Here is a tiny trained network, its code and every weight. The questions are about switching its units off for an input and a target symbol, where a switched-off unit gives its printed mean instead of its output.

import numpy as np


def w(rows, s, z=0):
    codes = np.array(rows[::2]) - 128.0
    scale = np.full(codes.shape[1], s)
    scale[-1] = z or s
    return codes * scale


def f(y):
    return np.maximum(y, 0)


def softmax(a):
    e = np.exp(a - a.max(-1, keepdims=True))
    return e / e.sum(-1, keepdims=True)


def log_softmax(a):
    a = a - a.max(-1, keepdims=True)
    return a - np.log(np.exp(a).sum(-1, keepdims=True))


def net(x, mask):
    ids = ['ΓΘεζλμξσ'.index(c) for c in x.split()]
    T = len(ids)
    res = E[ids] + P[:T]
    u = 0
    for l in range(2):
        r = res
        for j in range(2):
            rows = slice(2 * j, 2 * j + 2)
            q, k, v = (r @ M[l][rows].T for M in (Q, K, V))
            z = softmax(np.where(np.tri(T) > 0, q @ k.T / 2**0.5, -1e9)) @ v
            o = O[l][rows]
            res = res + np.where(mask[u + j], z, o[:, -1]) @ o[:, :-1]
        u += 2
        y = f(res @ A[l][:, :-1].T + A[l][:, -1])
        res = res + np.where(mask[u : u + 12], y, B[l][:, -1]) @ B[l][:, :-1]
        u += 12
    return log_softmax(res[-1] @ U[:, :-1].T + U[:, -1])


Q, K, V, O, A, B = {}, {}, {}, {}, {}, {}
E = w([
[138,106,181],'Γ',
[140,106,178],'Θ',
[103,50,66],'ε',
[197,168,199],'ζ',
[116,68,210],'λ',
[128,97,43],'μ',
[186,159,88],'ξ',
[4,136,123],'σ',
],0.021)
P = w([
[189,2,53],'0',
[172,40,71],'1',
[158,66,94],'2',
[151,88,108],'3',
[140,106,128],'4',
[133,122,137],'5',
[125,137,159],'6',
[120,154,169],'7',
[114,169,187],'8',
[106,183,201],'9',
[101,198,214],'10',
[97,217,227],'11',
],0.008)
Q[0] = w([
[167,119,98],'0.h0',
[92,70,116],'0.h0',
[205,202,154],'0.h1',
[120,11,254],'0.h1',
],0.0098)
K[0] = w([
[179,130,138],'0.h0',
[96,45,105],'0.h0',
[226,249,157],'0.h1',
[80,2,248],'0.h1',
],0.0092)
V[0] = w([
[255,93,155],'0.h0',
[104,178,161],'0.h0',
[173,65,81],'0.h1',
[88,150,238],'0.h1',
],0.007)
O[0] = w([
[67,186,15,251],'0.h0',
[92,125,253,30],'0.h0',
[107,233,120,228],'0.h1',
[205,6,24,147],'0.h1',
],0.0049,0.0031)
A[0] = w([
[252,113,87,29],'0.n0',
[141,166,234,181],'0.n1',
[66,66,44,62],'0.n2',
[43,70,118,55],'0.n3',
[72,122,209,117],'0.n4',
[67,254,159,12],'0.n5',
[53,83,105,24],'0.n6',
[41,165,58,1],'0.n7',
[58,207,220,30],'0.n8',
[251,80,113,56],'0.n9',
[9,75,99,48],'0.n10',
[159,77,144,59],'0.n11',
],0.0091,0.0078)
B[0] = w([
[248,143,83,151],'0.n0',
[73,164,99,252],'0.n1',
[164,64,87,193],'0.n2',
[180,129,148,174],'0.n3',
[130,176,112,198],'0.n4',
[124,22,195,160],'0.n5',
[198,107,167,150],'0.n6',
[160,57,148,171],'0.n7',
[202,141,53,161],'0.n8',
[166,66,157,174],'0.n9',
[186,123,161,194],'0.n10',
[115,105,161,149],'0.n11',
],0.012,0.0046)
Q[1] = w([
[31,107,3],'1.h0',
[128,217,109],'1.h0',
[136,98,136],'1.h1',
[104,116,92],'1.h1',
],0.021)
K[1] = w([
[5,107,15],'1.h0',
[118,226,119],'1.h0',
[110,121,174],'1.h1',
[86,122,108],'1.h1',
],0.018)
V[1] = w([
[44,112,216],'1.h0',
[202,3,72],'1.h0',
[155,171,61],'1.h1',
[34,96,81],'1.h1',
],0.0055)
O[1] = w([
[158,135,2,56],'1.h0',
[69,241,188,255],'1.h0',
[170,118,202,134],'1.h1',
[90,63,124,105],'1.h1',
],0.0059,0.0094)
A[1] = w([
[128,85,142,201],'1.n0',
[173,69,157,2],'1.n1',
[121,107,79,135],'1.n2',
[115,78,117,123],'1.n3',
[142,92,88,191],'1.n4',
[172,130,4,98],'1.n5',
[93,156,127,121],'1.n6',
[168,111,84,191],'1.n7',
[112,163,103,63],'1.n8',
[127,112,174,141],'1.n9',
[187,117,83,139],'1.n10',
[46,91,112,153],'1.n11',
],0.024,0.0056)
B[1] = w([
[136,164,177,200],'1.n0',
[137,90,245,179],'1.n1',
[118,135,217,141],'1.n2',
[43,157,155,156],'1.n3',
[32,124,151,154],'1.n4',
[5,125,120,161],'1.n5',
[180,83,170,177],'1.n6',
[98,67,101,163],'1.n7',
[155,89,112,138],'1.n8',
[131,103,55,254],'1.n9',
[80,14,48,168],'1.n10',
[173,195,120,198],'1.n11',
],0.013,0.0071)
U = w([
[152,191,113,170],'Γ',
[148,177,103,236],'Θ',
[90,35,170,194],'ε',
[218,62,85,94],'ζ',
[124,254,227,37],'λ',
[56,226,114,85],'μ',
[122,120,36,116],'ξ',
[209,97,200,1],'σ',
],0.0099,0.0091)

Each question gives the input, a string of symbols that net reads in full, and the target symbol t.
The units are the heads (2 rows each of Q, K, V and O) and the neurons (one row each of A and B). Each row of codes is followed by its name. A weight is (code - 128) times the scale printed after its matrix; where a second scale follows, it is the last column's (O, A, B and U).
mask holds one flag per unit, layer by layer, with each layer's heads first. A switched-off unit (its flag False) gives its mean, the last column of its rows in O or B, instead of its output. The means were averaged over made-up inputs and are rounded, as every weight is.
A unit's drop is (log p(t) with every unit on - log p(t) with that unit switched off) / (log p(t) with every unit on - log p(t) with every unit switched off).
The circuit of an input: a set's keep is (log p(t) with only the set's units on - log p(t) with every unit switched off) / (log p(t) with every unit on - log p(t) with every unit switched off). Starting from the 12 units with the biggest drops (on a tie, the unit counted first), units are removed one at a time, each time the one whose removal leaves the highest keep (on an exact tie, the one counted first), for as long as the keep stays at least 0.8.
circuit, biggest first: the units of the circuit, biggest drop first
unit that matters most: the unit with the biggest drop
top k neurons: the k neurons with the biggest drops, biggest first
k most important neurons of layer l: the k neurons of layer l with the biggest drops, biggest first
heads that matter: for each layer, one digit per head in row order, 1 if its drop is at least 0.15 and else 0, layers parted by /
drop of u: that unit's drop, to one decimal
input λ λ Γ λ λ ζ λ ζ Θ σ, target ε: unit that matters most : 0.n10
input σ ξ σ Θ Θ λ ζ, target ε: circuit, biggest first : 0.h1, 1.n10
input σ ε λ λ Θ ε σ ξ Θ σ λ ζ, target ζ: circuit, biggest first : 0.n0, 0.h1
input ζ Γ λ ξ ξ ε μ ζ μ Γ λ σ, target ε: heads that matter : 00 / 10
input Γ Θ ξ Θ Θ μ Θ μ Θ ξ ε Γ, target Θ: top 2 neurons : 1.n1, 0.n10
input Γ μ ε λ λ, target λ: heads that matter : 00 / 01
input ξ Θ λ Γ Γ μ μ σ ε ζ ξ σ, target Θ: heads that matter : 10 / 00
input ε σ ξ λ Γ μ, target ε: top 2 neurons : 0.n10, 0.n1
input σ ξ ξ μ, target ε: heads that matter : 00 / 00
input ε ζ ζ λ λ ε, target Θ: heads that matter : 01 / 10
input ε ε ε μ λ σ Γ μ μ λ, target Θ: top 2 neurons : 0.n8, 1.n9
input σ σ μ ε σ λ ζ ξ ζ, target Θ: heads that matter : 11 / 00
input Γ Θ σ σ λ λ ξ, target ξ: heads that matter : 00 / 10
input λ λ ε μ, target μ: top 3 neurons : 0.n10, 1.n5, 1.n11
input ξ ε λ ζ σ σ ξ ζ, target Θ: unit that matters most : 0.n1
input Γ μ ξ, target ε: 3 most important neurons of layer 1 : 1.n10, 1.n5, 1.n9
input Θ μ Θ σ Θ μ σ, target Θ: 4 most important neurons of layer 0 : 0.n1, 0.n4, 0.n8, 0.n10
input Θ ε λ ζ ξ, target ξ: heads that matter : 01 / 10
input ζ Γ ξ σ ε λ λ, target λ: 2 most important neurons of layer 0 : 0.n9, 0.n11
input Γ λ μ λ Θ Θ ξ σ ζ, target ε: unit that matters most : 1.h0
input μ σ ζ Γ ε ζ Γ Θ Θ ε ξ, target ε: 2 most important neurons of layer 0 : 0.n9, 0.n10
input μ μ Θ μ ζ, target ζ: drop of 0.h1 : 0.2
input ε λ ε Θ ε, target Θ: drop of 1.h0 : 5.4
input Θ ε μ, target μ: drop of 0.h1 : 1.6
input ξ μ ζ ξ ε σ, target σ: drop of 1.n1 : 0.2
